[ -58 -191    9 -334  387 -334  129 -178 -360  263  203  -78  -41   -2
 -313 -109  -36  192 -222  133   12  218  -21   48  379   51  111 -704
 -140  278  480  178  155 -190  333  -63   30  -46   29]
4
[ -26  436 -170  264 -192 -609 -148  300  -64 -534   98  147  191 -302
  315  171  193 -136 -251  486  133 -305  -15  -20  317 -184 -141  -16
    1 -278 -329   44 -156  138 -558  -20  259   42 -206]
4
[-174  177 -328  375  -21 -268 -274  153 -203   81 -799  -27  336 -337
 -135 -170 -148  -88 -173  234   81 -132  -75 -339  740  -86  144   35
  -34 -302  -61  -89   66   89   98 -136 -209  370   31]
9
[-363 -697    0   -3  379  149  107  153 -351  -14   30  191 -129  175
  227  209  252  337  219   68 -127   12  -69   60   30  178  -97   16
 -199 -277  253 -134   88 -167 -745   -1  -69  197 -238]
4
[-379 -219   17 -240  220 -564 -265  295 -167  247 -338 -276  345   33
 -265  335  165 -144  280  361  -93 -118 -198  217 -308 -363 -135  302
 -338 -547  -22  -92   14  189 -204 -272 -546  358 -203]
1
[ 215  191   23 -622  196   94 -189 -538 -185 -252  119  108   82  290
 -136    8 -312  -25   86  -41 -303 -272  797  421  137  361 -614 -345
  -31 -436   19   41  -19 -394  294  156  309 -516 -463]
10
[ -98 -121  282  -64 -181   76  -81 -268  118 -127  -66  207 -309  -84
 -214  316   40   89  247  -37  367   71 -378   16   64 -127  153  376
  -42 -388 -234   72   13 -179  -18 -136 -147 -188  -69]
5
[-140  182  -18  271 -112    3 -271  466   20 -194  -69 -192  160 -428
  543 -440  394  468    3 -332  153  -36 -249   13   12 -499   18 -120
  227 -139   23  -36 -118  -50 -288   40 -224  172  -80]
1
[-261 -208 -127  329  113  234 -275  114  241 -140 -326  305  -42  207
  -63  -12  191  240  217   91 -151   93  128 -421  432   99  -83  728
 -166 -481 -239  144  135   36 -134  312  165  151 -189]
3
[-138  504  -73  -54  -49 -362  261  -14   31   97 -135 -132   -6 -187
 -262  282  266 -488  265  629   66 -182 -584  473 -203 -698 -656  294
  264 -361 -186  208 -174  132  -28  -90 -445   24  429]
10
[-133  -49  148  -38 -542 -247 -148 -144    1  118  -12 -194 -359 -102
   83  293 -117  149 -118   25  -20  155   -5  -38  453 -435 -116  255
  -11 -698 -446   53  -19  -52 -354 -217 -334  380  183]
9
[-164  -49  -55 -107  511  108   26  187 -445 -184 -746   18  -85  167
 -301  894 -163  -13  340   76  248  154  320  292  424 -359 -265  150
 -221 -114   14 -233   59 -413  548 -220    1 -148   79]
8
[-141 -317   -3  141   41  327  384  504  -53   14  -75  262 -101 -211
  545  159  166  429  288  -18  274  376 -134 -201 -275 -240   57 -265
   -8  384  419  -94 -143 -186  142 -157 -123  237  350]
8
[ 169 -216  114  267   61  303  195  206 -137 -178 -344  252 -162 -101
  160  521  654   40  321 -107  711  185 -354 -105 -116 -311  331 -133
 -162  274  203  -13    2 -216  450 -519 -363 -156  466]
6
[ 228  371   48   74  -98  311 -215  -75  -28  252 -330  -26  -74 -221
  249 -228  308   27  265 -288   44  -54   -5 -137  170 -367 -205   38
  199   76  167   24 -150 -190  345  -73   61   -3   66]
4
[-489 -492  239 -406   -9 -549  276   19 -307  195  899 -348   62  -79
  319 -204  142  131 -445  360 -167 -141 -403  141 -210  626  137 -346
 -255  538  444  330  112  434  -75 -111   36 -302  -63]
2
[  82  293   13   98   61 -336 -213 -257  168 -125 -222 -218   90   49
 -120    6  205  369 -325  167   91 -260   99 -236  371   72 -291 -191
  154 -224   71  250  125  101  275 -107  -76 -134  227]
0
[ -76 -200 -197  389   47  302   35  138  397 -364 -159  131  346   47
  435 -307 -289  378 -201  301  224   97  -23 -353 -361  408  122 -154
  -90  155  418    1   56  -15  -37   18 -138  137  -48]
0
[-446 -215 -227  117  115 -288   74  396 -212 -108 -190 -198  513 -438
  642  138  313  186   34  246  174   63 -210  281 -419 -388 -300 -127
 -374    4  339   22 -165   72 -166   10 -171   51 -322]
7
[ -54 -151 -179  184  -60 -269 -286  -86  206 -180  341  164  260 -134
  423  186   91 -270 -487  304   78  212 -330    0  301  227  496 -206
 -267  231   24   67  103  296 -383  374   61  188 -258]
2
[-384 -563  215 -134   21   38  332   50 -263  161  520 -365  228  131
  354   48 -100  -70 -369 -392   30 -257 -429  201   -3  672  159 -719
  219  709  129  -52  161  207  -68  -27  228 -436   11]
5
[ 177    9    4  141  368 -202  193   36   69 -360 -178  395 -240  203
   47  344   69   41 -103  104   26   91  689 -387    5  -64 -221 -150
 -214  115 -214  -20 -157 -284  -50  148  181 -297  192]
0
[-129 -361   12  -63  -90  280 -411  166 -185   74 -509  197  213  195
  314  482  245 -203  118 -383   26   30  -17   26  351 -338  161  187
 -325 -221  -74 -198   19   40  403  160  -84  240 -420]
10
[-146   24  324  217 -465  377 -424  266 -228   44   77  103  336 -216
  726 -119   38  461 -354 -132 -352  117  220   -3  712  540  306  152
 -161  271  151  149  248  162   38  181  155  -58 -899]
10
[  -9  411   47 -231  -34 -146  -46   16   73  227 -230 -118  170  -45
  -26    5   -7 -151  333  -28  210  -87  196  374   77 -724 -252 -199
   28 -183  256 -247  161 -184  640  316 -472 -292  323]
10
[-143 -222  -56   29  -54   14 -370  378  -13   68  -11  -95  -68   96
  467   80  -98  250   17 -120 -113  -40   38   14  288  118  239   36
  370 -501  247   36 -187  -44 -325  329 -243  452 -168]
5
[ 446  370 -122 -443  -24  -84   61 -268  -29   81  -45  -41   51  243
 -497  -30   -9 -559 -200    4 -185  -11  396  137   87 -291  -32 -100
 -240  267  -77    4  136  113  773 -114   43  -85  493]
2
[ 131  575  200 -158  157 -240 -271  -15 -182  460  -35  -34 -244 -242
  148  -55  -21  -72  167 -139   13 -267  416  123  625 -352 -387 -198
  388  -83  -56   26 -209   89 -215 -100  -12  198  -38]
5
[-150  305 -251  269  -72  223  316  277 -144 -198 -204  145 -101 -421
 -217    9  412  -58  -13   85  -93  223 -333  -71  133 -271  127  -33
  325 -186 -394  296  -74 -109  184 -211 -246 -111  646]
3
[-394 -265   33  409   80 -197 -164  -13 -251 -160  331  169  163 -221
  188  121 -108  330 -165  537   -6  136  235 -348  822  777  419 -377
 -332   83  235  347  152  -76  170  -87  390  -71 -119]
0
[ 196   23 -101  434 -303  289  360  356  162 -134 -324  207  120   80
 -171  137  103  217  -71  327    0  490  -58 -602  -80  408  297  255
 -272  611  -66   89   24 -122  755 -440   31 -122  715]
6
[ 112 -140   19   94  262 -500 -158  -49  159   23 -257   64  -60   56
 -200  608   24   26 -103  596  587  325 -168  135  459 -229  -22  299
 -527  257   94  131   78   63  207  264 -413  -33 -195]
2
[-114 -112  335   58 -171 -144  148   29  -37 -205  193    1 -278  193
  187  474 -558 -139 -328  139  112  148 -161  144  137   12  -10   -9
   34   60 -143 -108  198  -44 -169  346  -26  -83 -500]
3
[ 125  489 -153 -113  504  -18 -111 -554  188 -105 -178   53 -282 -109
 -386  -25  271 -116  485  -61  145 -117   63   80  101 -590 -664   82
   28 -129  -68 -146 -116 -197  324  267  302 -106  589]
6
[  91 -187  393  -97   34 -248 -218 -315  139  426  -39  -28 -308  114
  -24  223 -574  166 -229 -239  163  107  603 -185  272  148  207   -6
  108  -94   94  249  -54  -27 -623  -58 -238  132 -479]
6
[  78  143   16  -26  423  145   51 -170  476  -53   70  161   25   53
 -324  123 -426  234   97  526   99  177  -70   55 -211  204  -16  335
   32 -166  200   62   13    2  243  -36  -62   35   31]
6
[-213 -108  271   20 -238 -374 -181   89  125  147  263 -168  191 -137
  548  366  206  143 -638  383 -337  -11 -250 -296  150  339   87  208
 -157  211  -40  307   96  556 -474 -247   45  289 -192]
3
[   2   84  154 -187  -56   62  225   31  -26 -107   53  159  247 -421
  439 -196  283  -78 -230   38 -111 -112    6   26 -286  131    0 -139
 -105  611   93   54   18  213 -139 -124  -25 -251  179]
1
[-363  -81 -101  446 -164 -113 -135 -147   97 -363  163  198  275 -180
  424   56  365  383 -404  318   68  146  -89 -179  670  533  193 -137
 -157  -50  -74  275   48  168 -116 -341  215 -205  249]
8
[-321 -389 -183  -85  -32  490 -221  -95 -169  214 -215 -137  127  249
  111  272  213  235   33  -88 -135   11 -180 -215 -296  176   41  361
 -541 -335  125  -31  182  132  -78 -196 -119  184 -582]
6
[-191 -495  236  275  124 -143  110 -175  -36 -164  322 -129 -294  -26
    6  163  234  276   51  324   73  176 -270 -283 -566  724   49   -9
 -244  319  104  171   26  136  -24 -314  117 -143   84]
9
[  97  262  -33  194  397 -214  -72   28 -368  -33 -254  -91  -99 -118
 -128  763  225    1 -241   96  229   15 -225   32  578 -569  -38 -219
 -191  217 -119 -189 -118   26  612 -296  148  178  199]
9
[ -27 -180   32  165 -236 -180  125  281  135  239  113  194  423 -200
  704  -18  458    3 -196  111  225    1 -157  -29   85  263  262 -170
 -160  511  212   57  -65  368    7   17 -222 -274   64]
7
[ -97  181  207  479  104 -253 -151  111  185  389   16 -407  319 -288
  472 -680 -241  170  145 -477  129  139  179  215  212 -426  -36 -463
  366   53  410 -225   62 -450   -6  450  -64 -356 -148]
10
[ -59  149  -36  -52   13 -149  281  267  110 -158  284  168  451  -89
  366 -303 -129  -96 -362  520  -46  -73   61   -3   49  425   96  -98
 -129  491  160  207  -32  144   52 -118  123 -391   57]
7
[  63  384   45  214  235   74  -10   74 -372  -52 -103   12  -79 -341
 -110  -79  213   72  182 -131 -138  -71   31   29  162 -182 -105 -313
  110   -7 -114 -197  -37 -200  255  -47   61 -115  134]
7
[ 101  229  -43  -30  238  103 -297 -173  117   59 -264  319   69  108
  166 -341 -336  157  146   53   55   75  324  -44  -89  284 -154 -537
  303  -45  448   22 -289 -180 -113 -103 -364  177 -201]
2
[-260 -183  345  209   32 -626  178  357   58 -292  259   78  147 -119
  363  670  241  397 -236  391  182   13 -310  292  -77  -57   77   66
  -68 -127   52  -51 -137  101 -244   -2 -318 -246   14]
6
[-221 -324 -119 -307  533 -143  -55  361 -289 -287 -475  342 -116   98
   29  469  270    3  223   17  346  327 -160  100  -78 -251  320  108
 -276  242  346  -71 -277 -248   88 -263  -18   97   59]
1
[ 149  593 -208  117   60  160 -204 -334  182  -20 -253  -10  142   59
 -395  303   64 -151  141  -86  225 -114 -218  373  663 -591 -145  316
  138 -382 -155 -155   22  -95  899  255  286 -279  110]
9
[ -54  124  378  120  238 -556  297   93  -51   89  188   39  -31 -333
  -20 -139  228   -1 -134 -106   77 -193 -147 -148  -99 -659    1 -301
   39   60 -163   -7 -274 -159   91  -96 -115 -407  240]
8
[-349  182 -258  214 -326 -148 -297  279 -126  143 -284 -134  376 -253
  -17  156  -18  169 -132  191 -164  -75 -289   61  342 -177  121  236
  107 -740 -228  113 -196   95 -648 -299 -480  513 -204]
6
[   3  135   80    2   96   89  151  177   37 -152 -223   15   60 -160
    1 -114 -151   -5  183    1  329 -185  -51 -111    3 -408 -168 -119
  -50  252   35 -194  -14 -167  641   47  -35 -141  340]
0
[ 179  469   -8   57   -2  198   71 -110  260 -232 -398  261 -107  -73
 -143   27 -127 -108  198  316  -57  145  179  138 -368 -105 -296  407
  207 -329  -38  -25  112 -150 -198  183 -220 -176 -136]
4
[-250 -398  244  -62  201 -299  282  493 -236   50 -179    3  -20  -61
   52  509   -2 -254  162 -114  217  -11 -386   83 -634  -77  312  -47
   40   71   16 -304   22   -7   59    8 -281 -355 -255]
2
[  69   63  148  -15 -385  438 -159 -385  184 -109  156  236 -152   49
   71 -256 -157 -329   32   53 -203  134  218 -165  -49  205  296  393
 -265 -106   27  118  368 -132  138  613  134 -337 -471]
4
[-183  -47  -80   -2  137 -277  -57  -98  158  133  192  -16  192 -302
  -69   27  -82  242   85 -167  368   96  131  203  810 -267   46 -582
  140  -13    5  -81  163  -67   -5  199   66  -23  449]
8
[ -22 -210 -167 -418  197  -27   77   48 -418  147  -29 -262  473  222
  -66  -36   78   46 -211  -53 -492 -487  159   93  -32 -187 -246 -249
 -282 -108  360   15 -197  -48  457 -140   80  227  156]
5
[  61 -264   64   40   74  455  410 -128 -120 -197  521  369 -255 -228
  164  -12  101  258   22  -21 -269  -13  181   66 -146  518   20  -67
   32   24 -106   31   23  -61 -390   88  197 -266   66]
2
[  32 -251  382   21  190  -23  563  385  185   61  300   58  224  116
  220 -155  -45  304  120  -62  307  247   77  495 -662  108   -4 -319
   91  727  477 -160  116 -168 -160   70 -328 -689  -80]
4
[-102  192 -143  -91   90 -337 -418 -276   68 -570  655 -124  -21  -38
  -55 -303 -110  279 -207  463 -236 -189  472   23  322  269 -202 -124
 -323 -433 -156  233   -8   61  -22  325  270   36    8]
7
[  88  -31 -102  145  295  456 -250 -600  208 -153 -231  480 -137  -35
  -63 -155  -46 -105  222  292 -124   76  183 -257  259  244 -122  325
 -346  -14  193    8  106  -69  118  398  171  218   24]
3
[  55 -287   36  251  402    8   16  273  279 -135  618  357 -128   80
  138  123  -62  356    6  382  102  218  -75  -85  331  346  388  171
  -53  -55   92   50   19   -9 -231  122  282  138 -144]
3
[-157   82 -382   95 -471 -188  -97 -138   11 -427 -265  193  -13 -115
 -207  115  440 -349 -197    1  151 -224   91  -63  521 -266  232  736
 -273 -325 -386  210  119  344  -17  323  366 -157  200]
4
[-111  205  -35  173 -142 -111 -435  573 -344 -249 -337  226  211  -53
  441  261  608  667  -38  385   96  135    0 -119  633   44   52  -94
  -44 -186  407  581 -289 -175  557  -32 -333   -2 -458]
1
[  21  190 -288 -322 -456  373 -571 -462  399  -92  111   64  188  250
 -185 -156 -290 -306  202  -28  168 -347 -103   97  547  144  -77  308
 -111 -242 -317 -190   60  306  294  160  241  292  142]
8
[ 413  709  -59   36 -304  393   32  -46  118  -46  126   97   94 -169
  211 -549 -298   47 -246  186 -473  126  421 -236  357   15 -331 -212
  173  216  -61  260 -182 -209  724  -37  245   72  293]
3
[-156 -108 -230 -331  290   66 -470  122  -55 -377  292  -16  -56  240
  -91  278  290 -128  243  461  -89 -145   24 -217  398  244  -98  256
 -482   14 -161  234   61   70  290   32  439  209  167]
3
[-168  144 -263   89 -117    5  -50   17  263   92  -84  270  128   23
  479   29  513   87  436  162  443 -124 -433    2  -74 -137 -394  158
  104 -252   92    2 -287  140 -187 -235   67  -34    1]
1
[  55   98  251  -30   67 -132   93 -184 -169 -221   24   59 -259  105
  -32  715 -263   28 -197  144   99 -136  554  241  698 -395 -303  -97
 -157 -427 -350 -163  226 -287   50  261 -136 -359   17]
4
[ -43   43   -7  246 -348 -133  285   28   87  266    5   33  190 -280
  171 -227  -44  168 -346  -28  101  279 -200  -67   27   12  279 -323
  243   12   79  235  -48 -124 -413 -223 -353 -198  -77]
8
[-590 -379  -95   31  243 -123  -90  363 -426  124 -201   64   46  134
   16  249 -265 -278  379  366  -22  -52 -140   90 -133  176  118  249
 -242 -180  257 -126  -39   -3 -423   33 -130  282 -530]
10
[-212   96  -36  298 -173   72 -584  117  174   96 -514  254  160 -485
  262  104  753   82  102   49   58  414  -77 -178  387 -203  425  473
 -153  -82   30  372  172  234 -375  149 -330  214 -221]
4
[  65  307 -182 -120  257  125  -79 -188   90  -11 -226  546 -301   96
  102 -327  -58  -56  209   15   66  135  349 -303  483 -352 -276 -105
   27   16  134  133 -353 -402   -4  260  165  120  206]
5
[ -36  -67  -26   43  585  195  313 -300 -160 -638  311  150 -230   45
 -234  253  144 -348  -41  317 -232  -21  384  232 -358  223 -106   78
 -422  -60 -226   42  159 -151  270  443  143 -706  143]
6
[ 369  577  -46   86  167  365 -493 -466  463 -104  240  208  -16    7
  215 -218   90  -40    9   85 -112  -73 -162   56  396 -318 -385  170
  -39  -43 -212 -247 -223   59  465  354  369  210   42]
4
[-387 -120   36  -90 -119 -262  -48  344 -409 -554 -154 -294   56  -56
 -392  277  -30  296 -327  106 -101 -287 -225 -103 -413  293  324   56
  -12 -369 -101  151  143   69 -134 -331 -254 -100 -253]
3
[ -49 -371 -278 -161  449 -158   85  379 -657 -574 -571  250   96  -62
  164  506  562  -58  176  215  187   83  237   81  -97  134   46  -83
 -444  158  411  110 -127 -303   24 -490  222  -69   54]
5
[  52 -369  157 -414  277  461  173  118   16  -65  189   86 -657  353
 -240  296  148  197  632  105  280  405 -105  128 -606  232   92  258
 -149  510  414    2  140 -305  157  168 -196 -230  204]
4
[  40   94 -155  156 -141 -149  142   47 -225 -280  -21  190  225 -275
   77  237  337  114   68  334  -38  -91  247 -213  403  354 -233 -320
  -22  163  -35  383 -184 -169  189 -372  495 -142  411]
0
[ 292  190 -119  336 -423  650 -112 -167  116  -45 -196  364  215   17
  185 -253   29  -41  -26 -115 -161  229  229 -447  159  240  299 -142
 -124  160  217   83  100  -55  830  103  185  136   63]
6
[ -24 -181 -285  170  182  251  224  119  232   -2    9   11   85 -110
  169   23  183  234  133  -98   36  -10 -114 -134 -206 -360 -211  320
 -224 -150 -240 -216 -159 -152 -113   14  132  -88  296]
2
